Below are the code and all the weights of a small trained network. Each question names an input and a class and asks about switching units off, where a switched-off unit gives its printed mean instead of its output.

import numpy as np


def w(rows, s, z=0):
    codes = np.array(rows[::2]) - 128.0
    scale = np.full(codes.shape[1], s)
    scale[-1] = z or s
    return codes * scale


def norm(h):
    return h / np.sqrt((h * h).mean(-1, keepdims=True) + 1e-5)


def f(y):
    return np.maximum(y, 0)


def log_softmax(a):
    a = a - a.max(-1, keepdims=True)
    return a - np.log(np.exp(a).sum(-1, keepdims=True))


def net(x, mask):
    res = np.array(x, float).reshape(1, 6) / 4 @ E
    u = 0
    for l in range(4):
        y = f(norm(res) @ A[l][:, :-1].T + A[l][:, -1])
        res = res + np.where(mask[u : u + 9], y, B[l][:, -1]) @ B[l][:, :-1]
        u += 9
    return log_softmax(norm(res)[-1] @ U[:, :-1].T + U[:, -1])


A, B = {}, {}
E = w([
[148,73,155,136,228,184,248,142,169],'x0',
[199,189,155,99,52,255,166,161,24],'x1',
[173,61,90,74,151,58,63,151,31],'x2',
[125,204,24,207,170,179,78,108,52],'x3',
[167,126,152,139,188,76,91,144,168],'x4',
[158,77,184,55,125,109,77,120,189],'x5',
],0.0073)
A[0] = w([
[49,74,154,136,90,180,163,169,90,4],'L0N1',
[105,129,219,123,100,204,175,121,188,93],'L0N2',
[138,65,135,69,195,24,128,141,193,38],'L0N3',
[181,176,114,25,249,253,204,188,65,65],'L0N4',
[129,120,131,198,138,144,59,180,62,77],'L0N5',
[35,164,86,78,33,11,40,203,94,4],'L0N6',
[69,167,118,232,129,127,64,12,171,91],'L0N7',
[117,136,81,171,107,161,152,85,91,106],'L0N8',
[241,69,122,142,62,217,196,100,138,10],'L0N9',
],0.0061,0.0026)
B[0] = w([
[169,142,135,132,123,124,156,130,92,158],'L0N1',
[181,180,183,173,151,160,104,81,182,223],'L0N2',
[186,28,92,89,176,106,115,204,213,230],'L0N3',
[138,168,77,166,47,128,159,199,77,254],'L0N4',
[204,137,50,80,152,90,114,151,162,184],'L0N5',
[92,165,134,102,45,69,178,2,138,243],'L0N6',
[51,119,122,116,187,131,140,113,130,224],'L0N7',
[121,7,117,138,160,159,134,143,134,190],'L0N8',
[137,173,153,148,186,162,185,112,99,197],'L0N9',
],0.0077,0.0051)
A[1] = w([
[165,181,93,75,88,174,156,82,153,88],'L1N1',
[166,176,105,98,129,93,114,38,4,103],'L1N2',
[82,113,254,64,51,79,73,52,122,55],'L1N3',
[130,59,100,94,151,250,111,150,58,50],'L1N4',
[48,170,87,204,136,86,160,142,205,1],'L1N5',
[211,110,237,77,31,86,71,108,108,46],'L1N6',
[49,145,185,161,78,85,84,150,199,123],'L1N7',
[72,160,117,217,236,162,106,150,162,31],'L1N8',
[95,125,65,130,32,167,136,108,99,123],'L1N9',
],0.0068,0.0031)
B[1] = w([
[156,106,159,141,126,123,132,147,151,206],'L1N1',
[132,172,127,170,184,83,132,103,85,254],'L1N2',
[66,132,144,101,112,98,147,212,2,230],'L1N3',
[133,163,113,119,153,122,187,210,144,191],'L1N4',
[120,124,105,131,159,166,134,145,133,208],'L1N5',
[70,130,175,101,43,151,15,184,112,221],'L1N6',
[97,70,80,115,155,132,115,139,73,221],'L1N7',
[86,141,166,143,127,191,25,165,127,204],'L1N8',
[110,62,140,154,102,77,142,181,143,238],'L1N9',
],0.0092,0.0043)
A[2] = w([
[89,118,82,199,86,125,103,87,191,106],'L2N1',
[144,168,83,88,149,107,177,153,75,14],'L2N2',
[175,139,234,138,72,186,204,126,169,2],'L2N3',
[158,178,186,89,124,171,193,65,135,41],'L2N4',
[153,228,212,91,139,186,204,124,113,115],'L2N5',
[86,112,158,90,164,152,71,55,113,158],'L2N6',
[138,128,166,143,166,192,220,157,220,105],'L2N7',
[105,156,166,110,135,2,83,107,158,166],'L2N8',
[186,47,151,65,179,136,133,152,150,86],'L2N9',
],0.0092,0.0028)
B[2] = w([
[78,159,191,122,118,139,208,170,112,177],'L2N1',
[197,204,89,89,211,169,144,194,135,185],'L2N2',
[115,32,98,174,56,206,97,2,173,225],'L2N3',
[99,41,151,134,61,194,100,106,254,168],'L2N4',
[147,59,68,184,35,149,91,133,122,235],'L2N5',
[168,126,135,103,143,192,146,166,98,181],'L2N6',
[136,166,82,94,75,129,36,70,65,254],'L2N7',
[215,177,152,86,115,119,122,102,51,244],'L2N8',
[139,80,156,220,162,30,120,110,185,210],'L2N9',
],0.0084,0.0063)
A[3] = w([
[62,126,91,104,169,53,235,102,87,2],'L3N1',
[50,188,144,149,192,202,124,130,231,47],'L3N2',
[2,139,85,163,119,103,145,47,115,144],'L3N3',
[53,201,115,139,121,110,47,116,124,182],'L3N4',
[173,101,151,118,172,33,98,126,146,95],'L3N5',
[95,56,206,90,158,65,70,84,157,223],'L3N6',
[102,177,36,159,119,33,126,8,123,34],'L3N7',
[83,213,164,229,65,153,124,114,85,150],'L3N8',
[71,121,126,124,180,207,117,97,154,25],'L3N9',
],0.0086,0.0031)
B[3] = w([
[104,106,90,119,85,163,164,119,169,179],'L3N1',
[75,177,178,117,133,129,20,212,116,178],'L3N2',
[137,90,166,110,182,183,158,130,168,209],'L3N3',
[61,156,186,29,114,153,127,115,143,222],'L3N4',
[170,125,165,180,170,113,97,77,187,217],'L3N5',
[183,173,132,211,134,108,180,177,124,245],'L3N6',
[112,95,86,115,169,196,172,10,173,188],'L3N7',
[126,60,108,129,152,78,140,151,167,254],'L3N8',
[122,204,141,143,132,204,98,169,173,167],'L3N9',
],0.011,0.0066)
U = w([
[176,168,49,162,130,144,175,217,59,142],'0',
[115,143,191,64,59,65,93,153,66,168],'1',
[67,169,150,123,177,175,58,171,157,161],'2',
[173,195,77,77,168,87,78,7,85,108],'3',
[147,61,94,181,35,190,91,99,167,160],'4',
[65,89,89,72,143,116,210,59,141,99],'5',
[153,123,123,157,137,150,155,78,147,1],'6',
[207,96,159,186,166,32,82,121,188,160],'7',
],0.018,0.0044)

Each question gives the input, the list of numbers given to net, and the class t.
The units are the neurons (one row each of A and B). Each row of codes is followed by its name. A weight is (code - 128) times the scale printed after its matrix; where a second scale follows, it is the last column's (A, B and U).
mask holds one flag per neuron, layer by layer. A switched-off neuron (its flag False) gives its mean, the last column of its row in B, instead of its output. The means were averaged over made-up inputs and are rounded, as every weight is.
A unit's drop is (log p(t) with every unit on - log p(t) with that unit switched off) / (log p(t) with every unit on - log p(t) with every unit switched off).
The circuit of an input: a set's keep is (log p(t) with only the set's units on - log p(t) with every unit switched off) / (log p(t) with every unit on - log p(t) with every unit switched off). Starting from the 12 units with the biggest drops (on a tie, the unit counted first), units are removed one at a time, each time the one whose removal leaves the highest keep (on an exact tie, the one counted first), for as long as the keep stays at least 0.8.
units of the circuit, in order: the units of the circuit, biggest drop first
top k neurons: the k neurons with the biggest drops, biggest first
k most important neurons of layer l: the k neurons of layer l with the biggest drops, biggest first
drop when u is switched off: that unit's drop, to one decimal
input [-2,8,6,6,0,8], class 0: units of the circuit, in order	(L1N4)
input [0,-5,0,4,-8,8], class 5: top 3 neurons	(L0N7, L3N1, L0N2)
input [-8,-6,2,3,8,6], class 3: 2 most important neurons of layer 2	(L2N8, L2N9)
input [-5,-4,0,-5,5,-6], class 5: top 2 neurons	(L0N6, L3N1)
input [2,-1,5,0,-3,-1], class 7: top 2 neurons	(L2N9, L1N3)
input [-5,-8,8,3,0,5], class 3: top 2 neurons	(L0N6, L2N8)
input [-1,-2,-1,-7,-6,2], class 1: top 4 neurons	(L1N6, L1N3, L0N5, L0N8)
input [-2,-3,8,7,3,7], class 3: top 2 neurons	(L0N6, L2N8)
input [-5,-5,6,-3,2,-5], class 3: top 3 neurons	(L0N6, L2N8, L3N7)
input [-8,8,-4,-3,1,-1], class 1: 2 most important neurons of layer 1	(L1N6, L1N3)
input [-7,-8,5,-6,-5,0], class 1: top 2 neurons	(L0N6, L1N3)
input [-8,6,8,7,-4,-8], class 3: 3 most important neurons of layer 3	(L3N7, L3N6, L3N4)
input [-5,-1,-3,-4,7,2], class 1: 3 most important neurons of layer 0	(L0N6, L0N8, L0N5)
input [-2,0,7,5,-4,5], class 3: units of the circuit, in order	(L1N2)
input [-5,6,-5,-2,2,6], class 1: top 2 neurons	(L1N6, L1N3)
input [7,-5,4,3,-2,-6], class 2: top 2 neurons	(L1N8, L2N8)
input [-6,-4,2,2,6,-5], class 3: top 2 neurons	(L2N8, L0N5)
input [-1,1,-2,7,2,-1], class 2: drop when L1N8 is switched off	0.1
input [-4,-6,-3,-3,-3,1], class 5: drop when L0N6 is switched off	0.4
input [1,5,-1,-7,8,0], class 4: units of the circuit, in order	(L2N3)
input [-7,1,-4,-7,-7,-5], class 1: drop when L1N3 is switched off	0.1
